Here is a tiny trained network, its code and every weight. The questions are about switching its units off for an input and a class, where a switched-off unit gives its printed mean instead of its output.

import numpy as np


def w(rows, s, z=0):
    codes = np.array(rows[::2]) - 128.0
    scale = np.full(codes.shape[1], s)
    scale[-1] = z or s
    return codes * scale


def f(y):
    return y / 2 * (1 + np.tanh(0.7978845608 * (y + 0.044715 * y**3)))


def log_softmax(a):
    a = a - a.max(-1, keepdims=True)
    return a - np.log(np.exp(a).sum(-1, keepdims=True))


def net(x, mask):
    res = np.array(x, float).reshape(1, 8) / 4 @ E
    y = f(res @ A[0][:, :-1].T + A[0][:, -1])
    res = res + np.where(mask, y, B[0][:, -1]) @ B[0][:, :-1]
    return log_softmax(res[-1] @ U[:, :-1].T + U[:, -1])


A, B = {}, {}
E = w([
[27,113,92,151,87,136,184,213],'x0',
[182,190,134,137,68,152,168,74],'x1',
[148,79,86,108,75,121,8,72],'x2',
[205,95,70,100,100,152,120,84],'x3',
[87,89,102,96,140,136,208,114],'x4',
[96,167,149,170,182,64,172,67],'x5',
[151,99,139,61,79,5,158,120],'x6',
[198,98,218,34,135,202,70,30],'x7',
],0.011)
A[0] = w([
[92,123,110,129,137,165,90,171,38],'N1',
[120,106,145,102,104,124,130,95,56],'N2',
[151,212,195,158,50,97,92,168,132],'N3',
[149,112,113,160,113,150,139,121,82],'N4',
[136,188,188,153,162,124,84,66,130],'N5',
[188,152,170,114,117,191,189,118,123],'N6',
[135,170,14,180,133,129,104,48,147],'N7',
[138,143,124,142,158,125,135,113,98],'N8',
[93,65,119,133,127,142,87,168,98],'N9',
[107,109,176,109,115,124,138,153,83],'N10',
[39,180,118,174,183,147,184,185,139],'N11',
[155,181,134,239,183,140,122,214,124],'N12',
[156,101,75,186,126,145,140,100,126],'N13',
[5,180,134,217,174,137,203,173,120],'N14',
[195,185,148,136,112,53,229,73,134],'N15',
[163,148,204,173,188,128,110,70,130],'N16',
[140,123,130,118,105,50,130,151,108],'N17',
[139,127,107,87,113,109,158,161,6],'N18',
[102,92,130,160,150,89,99,141,87],'N19',
[180,170,150,115,120,184,191,94,141],'N20',
[148,176,178,166,167,123,106,67,143],'N21',
],0.015,0.013)
B[0] = w([
[118,96,152,164,149,110,155,110,142],'N1',
[120,131,116,113,176,101,140,160,136],'N2',
[132,92,89,223,74,138,137,147,171],'N3',
[120,130,127,143,128,118,125,107,131],'N4',
[119,105,163,70,184,157,146,99,186],'N5',
[121,155,131,141,97,169,30,86,175],'N6',
[159,136,102,169,72,115,83,132,174],'N7',
[148,101,130,101,147,148,120,155,135],'N8',
[138,156,95,103,151,85,155,179,155],'N9',
[135,133,104,131,83,139,96,139,134],'N10',
[160,65,172,212,152,99,216,132,228],'N11',
[123,221,92,75,156,6,133,238,195],'N12',
[84,135,133,147,79,138,116,149,150],'N13',
[158,35,200,197,150,172,222,97,251],'N14',
[124,100,141,97,202,72,226,190,200],'N15',
[99,142,136,50,160,167,109,92,188],'N16',
[136,114,133,170,123,130,145,141,155],'N17',
[108,145,143,107,172,164,125,76,132],'N18',
[120,154,167,94,121,180,110,96,145],'N19',
[114,163,98,103,93,133,40,110,180],'N20',
[112,138,139,64,210,131,130,124,183],'N21',
],0.012,0.032)
U = w([
[124,173,126,61,159,88,181,143,121],'0',
[135,169,75,242,13,160,92,108,150],'1',
[144,32,172,200,148,150,254,91,194],'2',
[122,174,172,52,139,220,97,34,1],'3',
],0.0085,0.0035)

Each question gives the input, the list of numbers given to net, and the class t.
The units are the neurons (one row each of A and B). Each row of codes is followed by its name. A weight is (code - 128) times the scale printed after its matrix; where a second scale follows, it is the last column's (A, B and U).
mask holds one flag per neuron, in row order. A switched-off neuron (its flag False) gives its mean, the last column of its row in B, instead of its output. The means were averaged over made-up inputs and are rounded, as every weight is.
A unit's drop is (log p(t) with every unit on - log p(t) with that unit switched off) / (log p(t) with every unit on - log p(t) with every unit switched off).
The circuit of an input: a set's keep is (log p(t) with only the set's units on - log p(t) with every unit switched off) / (log p(t) with every unit on - log p(t) with every unit switched off). Starting from the 12 units with the biggest drops (on a tie, the unit counted first), units are removed one at a time, each time the one whose removal leaves the highest keep (on an exact tie, the one counted first), for as long as the keep stays at least 0.8.
circuit, biggest first: the units of the circuit, biggest drop first
most important unit: the unit with the biggest drop
k most important neurons: the k neurons with the biggest drops, biggest first
drop of u: that unit's drop, to one decimal
input [7,-6,3,0,-6,-8,-6,-1], class 0: most important unit	N12
input [-4,-4,8,-6,0,-8,2,-1], class 0: 3 most important neurons	[N14, N11, N9]
input [-4,2,0,8,5,3,4,0], class 0: 3 most important neurons	[N14, N15, N11]
input [8,7,4,6,-5,1,7,-7], class 1: circuit, biggest first	[N14, N7]
input [1,7,3,1,2,4,6,6], class 0: 2 most important neurons	[N15, N14]
input [4,-6,2,-7,-8,-1,1,8], class 3: 3 most important neurons	[N14, N11, N12]
input [-5,-5,6,-3,8,-3,3,5], class 0: 3 most important neurons	[N14, N11, N6]
input [-7,-5,0,3,2,-8,7,-5], class 0: 3 most important neurons	[N14, N11, N3]
input [-1,-6,2,4,0,-3,3,7], class 0: 2 most important neurons	[N14, N11]
input [-6,8,-8,3,3,-6,-7,-3], class 0: 2 most important neurons	[N12, N15]
input [4,1,3,7,7,-5,-3,-2], class 1: drop of N14	0.2
input [-5,-7,5,-3,-5,-5,-1,-6], class 0: drop of N12	0.1
input [4,6,8,-7,-5,4,1,4], class 3: drop of N11	0.5
input [-5,7,-3,4,1,7,2,-1], class 0: most important unit	N15
input [-6,-8,-1,5,-6,-5,3,0], class 3: 3 most important neurons	[N14, N11, N12]
